Below is a small trained network, with its code and all its weights. Each question gives an input and a target symbol and asks what happens when units are switched off, that is, made to give their printed mean instead of their output.

import numpy as np


def w(rows, s, z=0):
    codes = np.array(rows[::2]) - 128.0
    scale = np.full(codes.shape[1], s)
    scale[-1] = z or s
    return codes * scale


def f(y):
    return np.maximum(y, 0)


def softmax(a):
    e = np.exp(a - a.max(-1, keepdims=True))
    return e / e.sum(-1, keepdims=True)


def log_softmax(a):
    a = a - a.max(-1, keepdims=True)
    return a - np.log(np.exp(a).sum(-1, keepdims=True))


def net(x, mask):
    ids = ['Λαβδζμπτω'.index(c) for c in x.split()]
    T = len(ids)
    res = E[ids] + P[:T]
    r = res
    for j in range(2):
        rows = slice(4 * j, 4 * j + 4)
        q, k, v = (r @ M[0][rows].T for M in (Q, K, V))
        z = softmax(np.where(np.tri(T) > 0, q @ k.T / 4**0.5, -1e9)) @ v
        o = O[0][rows]
        res = res + np.where(mask[j], z, o[:, -1]) @ o[:, :-1]
    y = f(res @ A[0][:, :-1].T + A[0][:, -1])
    res = res + np.where(mask[2:6], y, B[0][:, -1]) @ B[0][:, :-1]
    return log_softmax(res[-1] @ U[:, :-1].T + U[:, -1])


Q, K, V, O, A, B = {}, {}, {}, {}, {}, {}
E = w([
[166,186,229,77,78,149],'Λ',
[122,64,107,141,4,94],'α',
[70,153,88,111,138,136],'β',
[68,150,133,105,95,62],'δ',
[87,60,170,135,158,128],'ζ',
[165,54,84,126,176,221],'μ',
[114,162,97,36,113,103],'π',
[113,198,50,169,65,167],'τ',
[85,246,110,182,199,68],'ω',
],0.014)
P = w([
[57,182,106,127,171,147],'0',
[210,160,123,111,198,145],'1',
[21,165,138,112,113,211],'2',
[233,115,119,125,138,102],'3',
[6,143,165,119,92,220],'4',
[254,90,170,117,119,144],'5',
[11,109,186,98,79,222],'6',
],0.0084)
Q[0] = w([
[153,98,96,106,131,147],'head 1',
[84,130,63,191,148,121],'head 1',
[208,82,124,109,109,142],'head 1',
[140,118,167,113,190,98],'head 1',
[7,107,223,125,89,221],'head 2',
[236,115,104,130,176,141],'head 2',
[121,61,140,127,113,165],'head 2',
[218,39,99,166,191,100],'head 2',
],0.011)
K[0] = w([
[132,124,100,123,81,143],'head 1',
[100,101,101,146,184,113],'head 1',
[139,129,131,130,30,118],'head 1',
[117,195,116,127,162,53],'head 1',
[124,57,135,91,109,144],'head 2',
[120,219,41,125,154,99],'head 2',
[97,113,156,97,111,140],'head 2',
[130,253,136,90,142,114],'head 2',
],0.012)
V[0] = w([
[103,159,174,115,175,149],'head 1',
[110,151,93,57,137,132],'head 1',
[121,144,58,175,155,167],'head 1',
[183,151,77,100,107,118],'head 1',
[124,225,217,122,97,42],'head 2',
[84,105,131,125,2,13],'head 2',
[149,151,26,12,122,137],'head 2',
[77,110,224,53,209,68],'head 2',
],0.0098)
O[0] = w([
[139,127,112,151,127,111,163],'head 1',
[192,142,151,128,87,60,222],'head 1',
[171,220,154,131,69,160,139],'head 1',
[191,163,149,110,199,73,155],'head 1',
[139,189,157,192,81,30,95],'head 2',
[55,167,109,75,36,90,69],'head 2',
[157,89,45,39,130,77,254],'head 2',
[69,185,221,57,255,77,154],'head 2',
],0.0077,0.0058)
A[0] = w([
[115,146,165,155,98,28,251],'neuron 1',
[250,114,214,79,249,187,3],'neuron 2',
[135,214,159,160,104,51,47],'neuron 3',
[253,138,25,168,100,79,126],'neuron 4',
],0.0049,0.0016)
B[0] = w([
[180,89,144,171,169,112,202],'neuron 1',
[97,105,113,159,83,82,254],'neuron 2',
[155,99,72,251,155,133,183],'neuron 3',
[172,255,220,70,171,132,220],'neuron 4',
],0.0087,0.0064)
U = w([
[51,71,96,128,118,46,83],'Λ',
[62,145,27,143,151,86,33],'α',
[131,46,53,96,161,162,252],'β',
[1,199,210,46,187,171,111],'δ',
[165,124,208,161,96,102,74],'ζ',
[75,146,76,90,120,112,28],'μ',
[168,175,161,78,54,163,42],'π',
[126,88,103,6,137,10,154],'τ',
[55,126,58,101,14,92,157],'ω',
],0.0048,0.0031)

Each question gives the input, a string of symbols that net reads in full, and the target symbol t.
The units are the heads (4 rows each of Q, K, V and O) and the neurons (one row each of A and B). Each row of codes is followed by its name. A weight is (code - 128) times the scale printed after its matrix; where a second scale follows, it is the last column's (O, A, B and U).
mask holds one flag per unit, heads first, then neurons. A switched-off unit (its flag False) gives its mean, the last column of its rows in O or B, instead of its output. The means were averaged over made-up inputs and are rounded, as every weight is.
A unit's drop is (log p(t) with every unit on - log p(t) with that unit switched off) / (log p(t) with every unit on - log p(t) with every unit switched off).
The circuit of an input: a set's keep is (log p(t) with only the set's units on - log p(t) with every unit switched off) / (log p(t) with every unit on - log p(t) with every unit switched off). Starting from all 6 units, units are removed one at a time, each time the one whose removal leaves the highest keep (on an exact tie, the one counted first), for as long as the keep stays at least 0.8.
units of the circuit, in order: the units of the circuit, biggest drop first
unit that matters most: the unit with the biggest drop
k most important neurons: the k neurons with the biggest drops, biggest first
which heads matter: for each layer, one digit per head in row order, 1 if its drop is at least 0.15 and else 0, layers parted by /
drop of u: that unit's drop, to one decimal
input ω ω π ζ ω π, target ζ: unit that matters most	head 2
input τ μ τ β, target π: units of the circuit, in order	head 2; neuron 4; head 1
input τ Λ μ α β, target ω: which heads matter	01
input π τ ζ π τ, target δ: which heads matter	01
input τ τ ω ζ, target ζ: units of the circuit, in order	head 2; head 1
input μ μ ζ α, target β: which heads matter	11
input μ ζ ζ, target δ: 2 most important neurons	neuron 3; neuron 1
input π μ μ α π β π, target ω: 2 most important neurons	neuron 4; neuron 1
input α τ τ ζ, target π: which heads matter	01
input ω π μ μ τ α π, target ω: which heads matter	01
input ω π τ, target π: which heads matter	11
input π τ π π, target π: 2 most important neurons	neuron 4; neuron 2
input ζ ω π, target δ: drop of head 2	1.0
input α π Λ π δ, target ω: drop of head 2	1.2
input μ π μ μ μ π Λ, target β: drop of neuron 3	0.0
input ζ ω π Λ δ, target δ: units of the circuit, in order	head 2
